Below is a small trained network, with its code and all its weights. Each question gives an input and a target symbol and asks what happens when units are switched off, that is, made to give their printed mean instead of their output.

import numpy as np


def w(rows, s, z=0):
    codes = np.array(rows[::2]) - 128.0
    scale = np.full(codes.shape[1], s)
    scale[-1] = z or s
    return codes * scale


def norm(h):
    return h / np.sqrt((h * h).mean(-1, keepdims=True) + 1e-5)


def f(y):
    return y / 2 * (1 + np.tanh(0.7978845608 * (y + 0.044715 * y**3)))


def softmax(a):
    e = np.exp(a - a.max(-1, keepdims=True))
    return e / e.sum(-1, keepdims=True)


def log_softmax(a):
    a = a - a.max(-1, keepdims=True)
    return a - np.log(np.exp(a).sum(-1, keepdims=True))


def net(x, mask):
    ids = ['ΞΦΨβγδεθμπστω'.index(c) for c in x.split()]
    T = len(ids)
    res = E[ids] + P[:T]
    q, k, v = (norm(res) @ M[0].T for M in (Q, K, V))
    z = softmax(np.where(np.tri(T) > 0, q @ k.T / 2**0.5, -1e9)) @ v
    res = res + np.where(mask[0], z, O[0][:, -1]) @ O[0][:, :-1]
    y = f(norm(res) @ A[0][:, :-1].T + A[0][:, -1])
    res = res + np.where(mask[1:13], y, B[0][:, -1]) @ B[0][:, :-1]
    return log_softmax(norm(res)[-1] @ U[:, :-1].T + U[:, -1])


Q, K, V, O, A, B = {}, {}, {}, {}, {}, {}
E = w([
[8,135,129,88,197,165],'Ξ',
[140,113,78,164,104,98],'Φ',
[157,56,157,139,149,108],'Ψ',
[96,105,124,111,124,193],'β',
[219,182,91,162,118,172],'γ',
[103,140,214,51,70,116],'δ',
[158,167,78,98,132,113],'ε',
[76,200,83,125,103,166],'θ',
[146,194,124,126,91,81],'μ',
[83,207,137,213,104,141],'π',
[132,101,165,170,110,40],'σ',
[105,63,82,67,151,43],'τ',
[108,125,157,122,215,109],'ω',
],0.012)
P = w([
[216,24,238,145,3,252],'0',
[161,38,239,145,52,236],'1',
[115,47,235,147,75,206],'2',
[57,72,206,137,122,192],'3',
[28,85,201,138,131,161],'4',
[13,65,205,142,156,173],'5',
[10,52,193,160,160,190],'6',
],0.002)
Q[0] = w([
[176,149,218,201,32,39],'H0',
[3,25,152,42,204,122],'H0',
],0.0058)
K[0] = w([
[58,90,153,254,151,27],'H0',
[237,47,131,150,93,223],'H0',
],0.0057)
V[0] = w([
[70,161,184,253,130,61],'H0',
[94,155,124,6,33,68],'H0',
],0.0037)
O[0] = w([
[155,189,135,196,41,3,7],'H0',
[44,87,111,63,73,15,147],'H0',
],0.0047,0.0012)
A[0] = w([
[204,81,170,106,55,169,250],'N0',
[159,158,69,140,177,165,92],'N1',
[129,170,125,36,88,62,202],'N2',
[105,94,93,178,87,24,193],'N3',
[129,75,157,149,167,109,197],'N4',
[82,121,139,121,255,118,41],'N5',
[115,155,30,58,140,168,124],'N6',
[150,147,120,97,158,180,97],'N7',
[122,174,109,147,87,169,223],'N8',
[90,110,201,122,95,125,56],'N9',
[134,40,206,109,120,188,100],'N10',
[120,137,86,48,159,170,96],'N11',
],0.0075,0.002)
B[0] = w([
[39,147,113,123,156,57,216],'N0',
[89,79,164,114,124,108,155],'N1',
[131,88,126,185,241,139,177],'N2',
[141,114,85,68,87,245,161],'N3',
[254,204,77,122,145,161,162],'N4',
[109,205,138,89,134,176,179],'N5',
[176,78,191,116,142,82,222],'N6',
[87,41,133,142,112,119,174],'N7',
[118,125,164,28,163,141,215],'N8',
[195,162,123,89,157,66,160],'N9',
[57,154,56,218,122,61,254],'N10',
[168,96,201,217,92,131,210],'N11',
],0.0049,0.0043)
U = w([
[128,135,118,131,144,128,57],'Ξ',
[147,107,32,96,73,192,54],'Φ',
[145,143,76,197,183,60,130],'Ψ',
[77,67,114,203,111,157,178],'β',
[215,99,154,150,145,214,115],'γ',
[97,140,168,105,150,10,121],'δ',
[185,49,195,167,192,94,66],'ε',
[139,127,194,52,84,175,112],'θ',
[130,177,43,64,132,93,159],'μ',
[118,223,142,194,76,141,55],'π',
[185,137,126,147,68,93,253],'σ',
[159,65,61,60,187,110,151],'τ',
[177,187,129,150,221,149,159],'ω',
],0.011,0.0045)

Each question gives the input, a string of symbols that net reads in full, and the target symbol t.
The units are the heads (2 rows each of Q, K, V and O) and the neurons (one row each of A and B). Each row of codes is followed by its name. A weight is (code - 128) times the scale printed after its matrix; where a second scale follows, it is the last column's (O, A, B and U).
mask holds one flag per unit, heads first, then neurons. A switched-off unit (its flag False) gives its mean, the last column of its rows in O or B, instead of its output. The means were averaged over made-up inputs and are rounded, as every weight is.
A unit's drop is (log p(t) with every unit on - log p(t) with that unit switched off) / (log p(t) with every unit on - log p(t) with every unit switched off).
The circuit of an input: a set's keep is (log p(t) with only the set's units on - log p(t) with every unit switched off) / (log p(t) with every unit on - log p(t) with every unit switched off). Starting from the 12 units with the biggest drops (on a tie, the unit counted first), units are removed one at a time, each time the one whose removal leaves the highest keep (on an exact tie, the one counted first), for as long as the keep stays at least 0.8.
circuit, biggest first: the units of the circuit, biggest drop first
k most important neurons: the k neurons with the biggest drops, biggest first
drop of u: that unit's drop, to one decimal
input δ δ γ σ, target σ: 2 most important neurons -> [N3 N10]
input ε ω γ μ γ, target μ: 2 most important neurons -> [N11 N8]
input ε Ψ β β δ θ Φ, target Φ: circuit, biggest first -> [N3]
input δ σ μ δ β ω, target ω: circuit, biggest first -> [N4 N5]
input ω θ γ ω μ, target ω: 2 most important neurons -> [N2 N10]
input γ σ σ γ Ψ, target Ψ: 2 most important neurons -> [N10 N4]
input μ β γ, target μ: 2 most important neurons -> [N11 N0]
input β β μ, target μ: 3 most important neurons -> [N3 N11 N2]
input β β δ γ, target δ: 2 most important neurons -> [N0 N3]
input γ ω γ γ δ μ, target μ: drop of H0 -> 1.1
input μ θ β ε β β Ψ, target Ψ: drop of N4 -> 0.2
input β ω δ γ β θ, target θ: drop of N3 -> 0.0
input θ β θ β γ, target θ: drop of N1 -> 0.3
